0: [ -3 -12  -5  -7   9   0  -7  -7  -5  -5  22 -12  -6   4   1  16   5   3
 -15  -7  -3   8 -13   0   6   9 -18 -10   3  -4  -8 -15  -8  18  14   8
   8  -2   0  -2  -4   7   3   6 -11  -3 -10   2   0   6   4]
1: [ -5   0  13   8   4   3   2  11  -8  -6  17   0   5  -3   6   0  -2  -1
   5  -2  -2   7   9   3  -1   3   5   7   8 -11   1  12   7   3  10   0
 -10  13   3   4   6   5  -2   1  -4  17  -1  21   2   5  -6]
2: [  4  -4   8   2   9   4  -3  19   4  -2  34  -3   0  -1   9  -2   8   7
   2  -8  -5   4  16   3 -16  -1  -1  11   8 -19   4   5  16   6  12   2
  -1   5  -2   6  -3   5   8   1   5  13  -3  13   6 -17 -20]
3: [ -6  -2   7  -4   6   0  -3  -2   7   4  17   0   6   1  -4  -2  -4   3
   0 -11  -1   3  -4  -7   4  -4 -13   9   1   2   0  -9  -5  12   5   0
   1   1   9   1  -2   6   5  10  -3  -1  -4   2   3   2  -3]
4: [ -1   7   7   3   1   9  -8  -4  -9  -5  -7  -2   6   0   3   3   5   6
  23   0  -1   5   2   6   0  13  -2 -14   5  23  -1 -20  -7  18   5   7
   4 -27  18  19  -3 -11  15  -1   5 -18   0 -15  -1   6   9]
5: [  0  -6  -2   2   9   8  -4   2   5   3  -5  -7   4   4   1   0  -1  -8
  -1  -6   1  -1   3   0  -4  -6   4  10  -1 -14   3   1   6  -6  -2  -6
 -13  -9  -1   9  -5  -1  15  -3  -5   9  -1   1  -6   2  -1]
6: [ -8   1   1   2 -10   1   0  -1  -1 -15   0   0  -2  -9  -3 -11   4  12
  21  -2   4  10 -11   1  18  10 -11   1  -5  22  -8 -18  -8   0   9   7
  26 -13   3   0  -5  -5   4  -3   0  -6  -1   0   4   5  17]	4 3 0 5 1
7: [  5   3  13   8   7 -12   4   4  -9   0 -30   7  -2  -9  -8  14  -4   0
  -9  -3   1   7   7  -2  -6  -5   4  -6   7 -27   3  14  11 -13 -21   6
 -20  15  15   0   5  13   2   5  10  15  -7  25  -1  -8 -10]	1 5 3 2 0
8: [  5 -14   5   4   6   7   1   6  -2  -3  52  -7   6   0  16   5  14   2
  21 -14  -1   5  -3  -3  -4   5 -11   6  -4   1   3   1  13  -3  13  -1
 -23 -10   2   3   3   6   2   6  11  12   0  13  -7  -8  -6]	2 1 3 5 0
9: [  1   2   6   2   0   1 -12  -9  10  10 -39   0   5   5 -16  -8   1  -1
  15   2   2   3  -2   4   4   4  -3   8   7  26   2 -12   0   7 -17  -2
  16 -10  -5  10   1   4   7   7  -9 -17  -4  -5 -10  14   0]	4 6 3 5 0
10: [ -7   4  -5 -15  -4   6  -9 -14   0  -1 -34   0   2   5 -11   3  13  13
  -3  -6  -8   4  -9   7  12   0 -24  -8   8   9 -11 -10 -10  -2 -19   7
   3  -6   1  12  -5  -6   4  -8 -16 -24   6 -21 -13  13  10]	9 4 6 3 5
11: [ -1 -20  -6  -9  13   1   0  -4  -1  -2  35  -7  -2   1  15   4   1 -12
 -33  -8  -6   4  -8  -3 -14 -21 -23   7   1 -31  -5  -4  -2  12   0 -17
   1   2  -2  -3 -13   2  -2   7  -1   7 -10   2 -12   0   0]	0 3 5 2 1
12: [ -6 -25  -2   4  19  -4  -8   7  -7  -1  57  -4  -6  -5  10  12  -5  -9
 -22  -3 -11   3   0  -3 -25   0   3  13   7 -25   0   4  -4   1  28   0
 -28   5   8   5 -11  14   1   5 -12  21 -19  22   3   1 -14]	2 11 1 8 0
13: [  0 -15  -9 -11   1   8  -3  -7   5   1  19   4  -5  -2   4  -3   9   5
 -32 -12  -5   2   0  12  -6  -8 -21  -4   1 -22   2  -6 -14   7 -14 -14
   6  -1  -6  -2  -2  10  -2   9 -18   7   5  -2  -6   6   6]	11 0 3 5 1
14: [ -2   3   8   1   7  -9 -14 -10  -2  -2 -12   6  -5   4 -17  -3   2   8
   4   1  -9   4  -2   4  11   6  -6   5   7  10 -15  -4  -6   3  -5   0
   5  -8  13   7   2   0  18  -8   2 -10  14 -18   1  16   0]	10 9 4 3 6
15: [  2   3  10  -7   6   9  -5   0   8   2 -39  14   2   3 -16  -1  17   5
  19  14  -3  -2  -6  13   8   5 -11  -2   3  33 -13 -19 -14   4  -1   5
  14 -16  -3  13   9 -10  11  -3   1 -34  13 -28   0  25  15]	9 10 14 4 6
16: [ -4   2  -1  11   7   5   4  10   0  -6  15   5   5   2   2   5  11  -4
  35 -13  -5   9  -4  -5  -6   4  -2  -5  12  18  -8  -1  10   0   7   3
  -5 -10   8  14   5   7   6  -2   8 -12  -3   8  -3   2   6]	3 4 8 1 6
17: [-11  -7   2  24 -15  -1  -5   3   3  -2  38  -1  -1   0   6  -8   7  10
  56  -4  -6   6  -2   1   7   3  -8  -9  -4  41  -8 -16   4  -1  17  15
  12 -28  -4   9   2  -1  22   1  12 -17  -5  -9  -5   4  -7]	16 6 4 8 3
18: [ -5  -9  12  19   4  -1 -16  11  -8  -7  55  10  -8  13  26   4  16   5
  37   2  -2   7 -15  -1   8  10 -12   3  -2  23  -2 -10  -8   8  32   8
   4 -24  -7   6   2  -8   1  -1   0  -1 -12  -2  -5  -2   0]	17 8 16 6 3
19: [  6 -18  -8   9   2   6  -1  11  -7 -14  49  -8   1   6  13   0  -2   8
  -2  -7  -8   7 -12   0 -11  13 -10  10  -9   5  -5 -15 -11  17  51   3
   4 -21   2   0   2  -5   7   7  -5 -16 -13  -9   0   2   5]	18 0 3 8 16
20: [ -1  -1   6  -6   8  13 -12  -4  -5  -2  20  -7  -5   2   7   6   7   2
 -12   5   3  -2  -4  -1  -6   6 -16   0  -6 -13  -6 -10   6  17   0 -21
   1 -13  -3   1   0   9  -1  12  -8  -1 -12  -7   0 -12   5]	0 3 13 11 5
21: [  1 -15 -13  -6   2  -2  -6 -12   7  -4   4   0   2   8  -8 -13  12  -1
  -9   3  13   4  -8  -8 -10   3 -16  -2  -7   0  -7 -21  -3   3  13  -6
  -7  -8   0  14  -7  -3  -3  -1 -22 -12 -11  -5   4  10   4]	3 0 20 5 13
22: [ -6 -24  -3  14   5  -5   2  13   0   1  63  -8  -9   7  29  -7   6   3
   3   0   4   4  -1  -1 -17  -3  -8  20  -5 -32  -1 -11  -7  18  30  -3
  -7   4   5   5 -12   7  -3  -2   3   8  -6  13  -1  -9 -11]	12 2 8 11 19
23: [  4   6   6  15   9  -4  -1   3   7  -2  22  -7   3  -4  -2   2   5  -2
  20  -8   5   2  -8   2   9   6  -4  -4   3  14   1  -7   5  12  11   3
  -9 -11   0   2  12   3   8  -1  12 -17  -3   2   5  -2   6]	16 3 4 8 6
24: [ -7  -8  10  27  -4   1 -12  17  12   1  63   1 -12   2  15  -5   4  15
  34  -2   4  11  -9  -6  -4  15  -3   9 -11  23   6 -10 -13  20  33  13
   2  -8  -3  -2  -4  -3  10  -6   1 -19  -6 -16  -5  -5   5]	18 19 17 23 8
25: [ -4 -27 -13   2   3   4 -14   3   1 -13  60   0  -6   4  10 -22   5   9
  -1   8   6  -7  -8  -2 -19   3 -13   0  -3  -9   5 -12 -33  30  19  -1
  -2 -11  -9 -12 -18   1  -1   2  -5  -4 -10 -25   0   1   2]	19 22 24 0 20
26: [  5 -19   6  -8   8   4   1   4  -7   6  14  -7   0   7  14   0   6  -2
 -23  -8 -13   1   8 -10   7  -3 -28   4  -7 -11  -2  -4   3   6   6  -5
   6   5   8   4 -10  10  10  -2  -1   9 -10   6  -3  -2   3]	3 11 0 20 13
27: [  2 -14   0  11   6  -9  -3   2  -5 -11  37  -3   0  -5  14  10   5   3
 -24 -10  -1  -2   6   2 -22  -9 -16  10  -8 -22  -1  -9   6   8  12  -3
 -13  -3   7  11  -6   7   7   5 -12  14 -15   9 -11   3 -12]	11 12 26 2 22
28: [ -7  -7   4   4  11  -2 -14   3  14  -1  -6 -11   3  -4  -6   4  12   5
   3  -7   3  10  -7  -5  -2 -15 -12  12  13   3   1  -9   6   3  -4   5
  -5 -22   5  10  -6   7  13  -1  -4 -16   8  -4  -6   9   1]	5 3 14 23 16
29: [ -4  -6   3   8   2  -4  -1  10   1   9  57   4  -8   2  12  -5   8  15
  20  -3  -5   4  -7  -2   5   7   0  10   2  18   3 -17  -9   5  33   7
  -1 -21   2   6   6  -6   5   1  -3   1  -8   7  -4  -5   4]	18 24 19 8 23
30: [  1 -12   7  17   5  -6  -8   5   3   3  -7 -11   2  -1  -1   3   3   2
  14  -1  -7   6   8   9  13   5  -4 -13  -4   5   2   4  15  -1  -1  -2
  -6  -5   4   9   1  -7   3  -9   5  -4   3   9   6   6  -2]	23 5 16 1 28
31: [-11   0  -3   9  -2   5   1  -9  -1  -4  -2  -2  10  -4 -10  -1  -9   6
  17   1   1  -1  -2  -6   8   7 -21  -2  -5  26   0 -16   4   8  13  -1
   3 -15   1  12   2   0  10  -9  -9 -14   6  -1   3  13   4]	6 4 23 3 14
32: [  8  -6   6  -1   9  -1   4  -6  -4  14  -7  -4   3   0 -10   8  -5   8
  10 -11  11   8  21  -1   5  -8   1 -13   9  -2   3   2  14  -5  -4  -8
  -8   1   2   4   3   8  -6  -7   0  10   7   9   2   1   1]	30 5 1 3 7
33: [ -2   1   2   8 -10   5  -8   1   7   7 -30   5 -10   7  -5   1  23   9
  55  -3  -2   5  -7   0  22  19   2   2  -3  47  -1 -15  -3   2  10  20
  19 -29  -4  24   4  -2  18  -8   6 -27  19 -22   3  10   5]	15 4 6 9 31
34: [ -6  -1  -6 -12  -8   5   5 -16   2 -13 -13  -7  -9   6   1 -14   4  -4
   3  -4   1   0 -13  14  10   0  -3   1  -2  27  -7  -7 -25   6 -13   5
  29  -5 -14  -4   4  -2  10   5  -9 -33   5 -25 -10  10  12]	10 6 9 15 14
35: [ -5 -11  -6   2  15  10   5   3  -6   3  27   2  -7   5   9  -6  11  -1
  -4  -2   4   5   0  -6  -2  -6 -16  -3  -9 -24   2   2  12  -5  10  -6
  -7  -6  -2   3  -4  11  10   5   2   7  -5  14  -9  -4  -8]	26 5 2 27 8
36: [  0  -6 -11 -13   8   8 -12  -2   5 -11   7 -10  -3   3   4   4  12  11
  -4  -2  -4   8 -10  -3   6   7 -17   4  -2  13  -4 -21 -12  12  13  -1
  11 -17  -7  11  -5  13   6  -6  -3 -26  -9 -14   8  15  23]	0 21 6 31 28
37: [ -5  31   8  -4   1  -3   7 -10   5   2 -43  -2   1  -1 -11   5  -6  11
  24  13  -1   8 -11   3  22   0   5  -8  13  28  -7   6  -5 -13 -18  -8
  14  -7   1  -3  14   5  14 -15   3 -10   4 -13  -1   5  14]	9 14 15 10 6
38: [ -2  -3   6 -20  20 -10   6  -3  -8  -2 -33 -14   9 -10 -14  36   6  -2
 -27   0   4   3  23  -3  12  -2   0  -8  12 -21  -3   3  17 -15  -2  -5
  -5   7  -4  12  -3  19   1  -9   0  16   2  11   1  15  -4]	32 7 5 30 1
39: [  3  12   9   9  13  -6   5 -12  -9  -1 -60   5   2 -16 -19   4  -5   9
   9  -1  14  12   1   2  18  -5  -2  -3   6  18  -7  -4  10  -3 -15   4
   1  -9  -2   7   7  -3   6   0   0   0   9  -1   7   4   6]	37 9 14 32 30
40: [  1   4   2   0  13  -7   3  -9  -2  -7 -63  -9   6  -7 -17   9  -6  -9
 -23  -5   2   0   3  15  15  -3  -3  -6  18 -13   3  19  16 -21 -37   2
   0   8  -2   4  -4  12   2   2   3  14   3   1   4  11   1]	38 7 39 32 5
41: [ -2   1   4   1   9  -3  -5  -7  -3  -2 -58  -2  14  12 -20   6  -2  -8
  -6 -13  -9   3  15   5  11   1  -9   5   4  -6   0   0   0 -16 -15   7
  -9   1   1   7   0  -4   9   7   1   2   7   8  -7   8  -7]	40 39 5 9 7
42: [ -3   9  14  10  20   1   0   7  -3  -4  15  -6   6   4   3   3  15  -2
  24  -7   4  21  14  -8   8  17   7   7  -1  10  -2  -1  10  -4  14   5
  -4  -6   3  20   3  -1   5   2  -2 -10  10  16  -7   2  -2]	16 23 30 1 3
43: [ -2  10  -6   5   6  -3  -2   6  18  -4 -37  -5  -4  11 -15  -6   5   6
  23  -3   2   2  -5   2  12   7  -9  -6   6  45   1 -11  -7 -10  -1   4
  14 -18   4  11  12 -12  10  -7  -4 -14  20 -18  -9   7   7]	15 9 33 37 14
44: [  5  19   3   2   6   0  -8  -2  -7  -1 -31  -6   4 -10 -10   9   6   3
  -1 -13  -2  -1   5   2   9  -1   7 -12  13   4   7  10  12 -15 -12 -11
  -8   3  13  -2   3  -7   6  -2   1   9  10  10   1   0  -2]	32 41 30 7 39
45: [  1  10   2   4 -15   9  -2   5   9  -7 -30   9   5  -1  -7  -3  -6   1
  20   3   3  -3  -6   5  12   0  -4  -8  11  14  -5   1 -12  -5 -11   5
   0  -7   9   1   2   3   2   3  -1 -17   9  -2  -1  12   5]	9 14 37 43 10
46: [ -1 -11  -4 -11   9   8  -9 -10  10 -11  -6  -3  -5  -8   0  -8   0   8
 -39   2   3  -1  -2   4 -12 -10 -11  -1  -7 -20   0   1  -3  -7 -20  -3
  -1   7   3  -3  -7  13  -5  15 -13  10  -5 -11   9   1   5]	13 20 5 11 26
47: [ -5  -6  12  -1  -4   3  -3   8   2  -9  29  -5  -2   9   4  -2  -7   4
 -10  -3   1  12   8   4  -6   5 -15   6  -6  -3   6  -5  19  13   0   3
   5 -13   5  16   2  12   1  10   1  -3   3   6   8 -12   1]	3 20 2 35 26
48: [  6   1   1   2   6  -1  -6  -7   8   3   9  -1  -7   8  -1  -2  11   7
  15 -10   2   4   8  -6  14  13  -5   9  -1  15 -12 -18   0  -2  17   1
  -1 -14   7   7   3   1  17  -9  -7  -9  -4  -8  -9   7  -3]	31 23 14 3 42
49: [ -4  -5   2  16  -1   9 -12   5  20  -9  60   6  -5   7  10   2   1  13
  17   3 -10   0  -5   2  -6  17 -15   3  -4  19 -10 -19  -7  19  37   8
   4 -26  -3  11   2  -2  -4  -2   0 -14  -8  -2  -3 -12   9]	29 24 18 19 23
50: [ -6  14   9  -4  -8  -8   1   1   2  -3 -41   3  -4   3  -5 -17   2   7
  33  -6  -1   0 -10   5  17  16  -2  -4   5  45  -1  -7 -32   0  -6   9
  24 -17  -2   7   1 -12  10   0   4 -25   9 -19  -8  12   9]	43 15 33 45 34
51: [  3 -19  -4  -2   9   1  -5  -6   9  -5  15  -4   2   2  -3  -2   4   6
 -33  -5   2  -6   6  -8  -6  -9 -17   0   6 -42   9  -6  -4   9  -8 -12
   3   6 -13 -11 -11  -2   1  13  -3  12  -8   3  -2   5  -7]	13 11 46 26 35
52: [  1 -13  11  30  -2  -4   2  19   1   0  63  -3 -10   8  29 -17  14   8
  58  -4  -1   7  -9   4  10  10   0   7   0  31   7 -11   6  27  45  -1
   0 -28   2  11   3 -10  23  -3  18 -11   7  -7 -11  -6  -5]	24 18 17 29 49
53: [  0 -18 -15  -2   4   5 -16  10  -4   0  59  -6  -5  10  12  -5  12  11
  -5   3   6  -1 -10  -2 -17  -1 -13   8 -12  -9  -3 -14 -26  21  28  19
   7  -7   7  -4 -17  -6   4  -8  -3   0 -14  -9   1  -2  18]	25 19 22 29 0
54: [ -4 -26  -1  15  11   2  -6  21   7   2  63 -12 -11   2  15 -12  13   8
   2 -15 -10  11  -5 -14 -11   2 -16  15   2 -21 -10 -12   2  22  37   5
  -6  -7  -5  12  -7   8   9  -3   4  -2 -12  -8   3  -4   0]	22 19 53 29 8
55: [  1   9   2  -2  -5   7  -7 -11   7 -14 -43   4  -3   6 -13  -4  14   6
  17  -3  -2   3  -7   9  15  15  -9  -5   9  41   2 -13  -9  -7 -11   6
  23 -19   0   6   8  -3  14 -14  -4 -24  12 -18  -7  13  14]	43 50 15 9 10
56: [ -2  -1   9  20   0   1   2  19   3  -6  12  -2   1   3   5  -2   0   8
  34   3  -1   4   9   2   3  10  10   0  18  31   4  -4  16  -7  16   9
 -18  -8   6   0   7  -7  17  -2  19  -9  -1  10  -1  -2 -11]	16 23 42 30 48
57: [ -8 -19   0  -1  -3   7  -2   7   2  -1  28 -14   0  -8   0   5   2  10
  -6   2  -4   1  -6 -13  -2  -5  -6  20   5  -7  20  -2  -2   6   2  -4
   0 -17  -5  11  10   6  -1   1  -9   3  -3  -2  -4  -5  -2]	3 47 20 5 35
58: [  8   1   1  -6   7   3  -4  -5   7  -4 -29  -4   7   7  -3  -1   2   4
  43  -5   3   4   0  10  16  -4  -7  -7  -5  29 -13 -19  -8  -1   1   5
   4 -18  -8  19  12  -3  18  -2  -6 -16  10 -14   6   2  16]	43 15 55 4 33
59: [ -4  -1   6   0   8  -5 -10   6   3  -1 -15  -8   0   4   4   7   1   7
  13   4  -2  12   5   2   5  12  -9   1 -12  17   0  -1  13  -1   3   3
   7 -11  -8   3   6 -13  -4  -4   1  -7  -4  -4   3   9   3]	30 31 48 6 14
60: [  2  -2   8   4  -4   7  -7  -3   7  -4  11   5   8  10  -2   0   8   7
   2   0   6   5   1  -1  -5   3  -5   3   8  -7   4  -3   2   7  -3   5
  -2  -8  -1  10   3  -3   9 -11   0  -7   0   0  -1   0  -6]	3 5 28 47 23
61: [  0 -27   7   0   8   7  -7   9  -7  -1  39  -9  -3   3   9   8   5   0
  -1  -7   5   4   5 -13   0   6 -18   6   9   1  -1 -13   3   9  10  -1
  -1 -18  -8  28   4   8   9   2   2   4  -9   8  -5   0  -3]	57 47 8 35 3
62: [  1  -1  -1   1  12   1  -9 -10   1   3 -18 -11  13   2 -10  18 -15   1
 -21   1  -4  -5   3   1 -13 -10  -4   0  10 -12 -13  -1  11  -7 -10  -8
  -4   3  -1   5   0   2   0  -2   6  11  -1  22   5  12  -9]	5 32 38 44 7
63: [  1  -2  -5 -14  -2  -3  -4   0   6   1 -26   9  -2   5 -17  -2   5  13
  -7  -1  -7   5 -16   8   8   0  -7  -1   2   8  -9 -11   8  -5 -17   4
  -2  -5  -1  -1  11  -6  -1   0   0 -16   7 -16   8   4  14]	10 14 45 59 9
64: [  2  -1  -2  -1  15  -8   1  -6  -3   2 -24  -4   7   1  -7   4  -2  -2
 -23  -4   3  12   3   4  -9   0  -5  -4  13  -7   2  -1  -3  -8  -6  -5
  -3   5  -1   5   2  -1   0 -11  -1   8   0   1   4   7  -6]	62 5 32 44 41
65: [  6 -19  -5  -2   8  -6  -1  -2 -10   1  16  -6   3 -11  -4   3   6  11
 -24 -12   2   1   8  -7 -15  -8 -16  -1   8 -29   6  -4  11   1  14  -5
  -8  -5   1   9   1   6   0 -11  -2   8 -10  13   2  -8  -8]	27 35 26 51 2
66: [  4  -1  15   2   0  -1   6   6  -5   5  -3  -3   8   6  -4   8   1   3
   2   4  -3  -2   8   2  -5 -14   4 -12   1  -6  -7  19  17 -11  -6 -11
 -16   2   0   5  10   9  -7   5   0  14 -12  29  -1  -4 -16]	1 32 7 62 5
67: [ -1  -5  -1  -5   0  -7   0  -4   1  -3 -38  -5   4   9  -4   2  16   8
  17  -3  -6   8 -10   0   8   2 -13   2   4  13  -6 -25  -5   3  -3  -2
  10 -10  -2   2  -5  -5   6  -8  -2  -4  17 -13   1  10  20]	63 10 58 14 55
68: [  9 -11   1   6  21   4 -13   9  -3   1  47  -5  -7  10   3  -1   0   7
  -2  -8   3  20  -7   2  -4   4 -14   1   1 -14  -5  -6  11   3  29  -1
  -7 -17  -2  17   2   9  11  -8   4  -3 -11  14   6   2 -14]	61 35 54 8 2
69: [  6   7  -1  -3  -4  -2 -17  -7  -3  -4 -38  -1  10  -4 -12   2  -2   3
   4 -18  -3   8   5  -1  13  -3  -9   0   2  16  -6   8  -8  -4 -18  -7
  -4   3  -1  16   2   2   2   0  -3   1   7  -3   0   4   3]	44 41 45 39 9
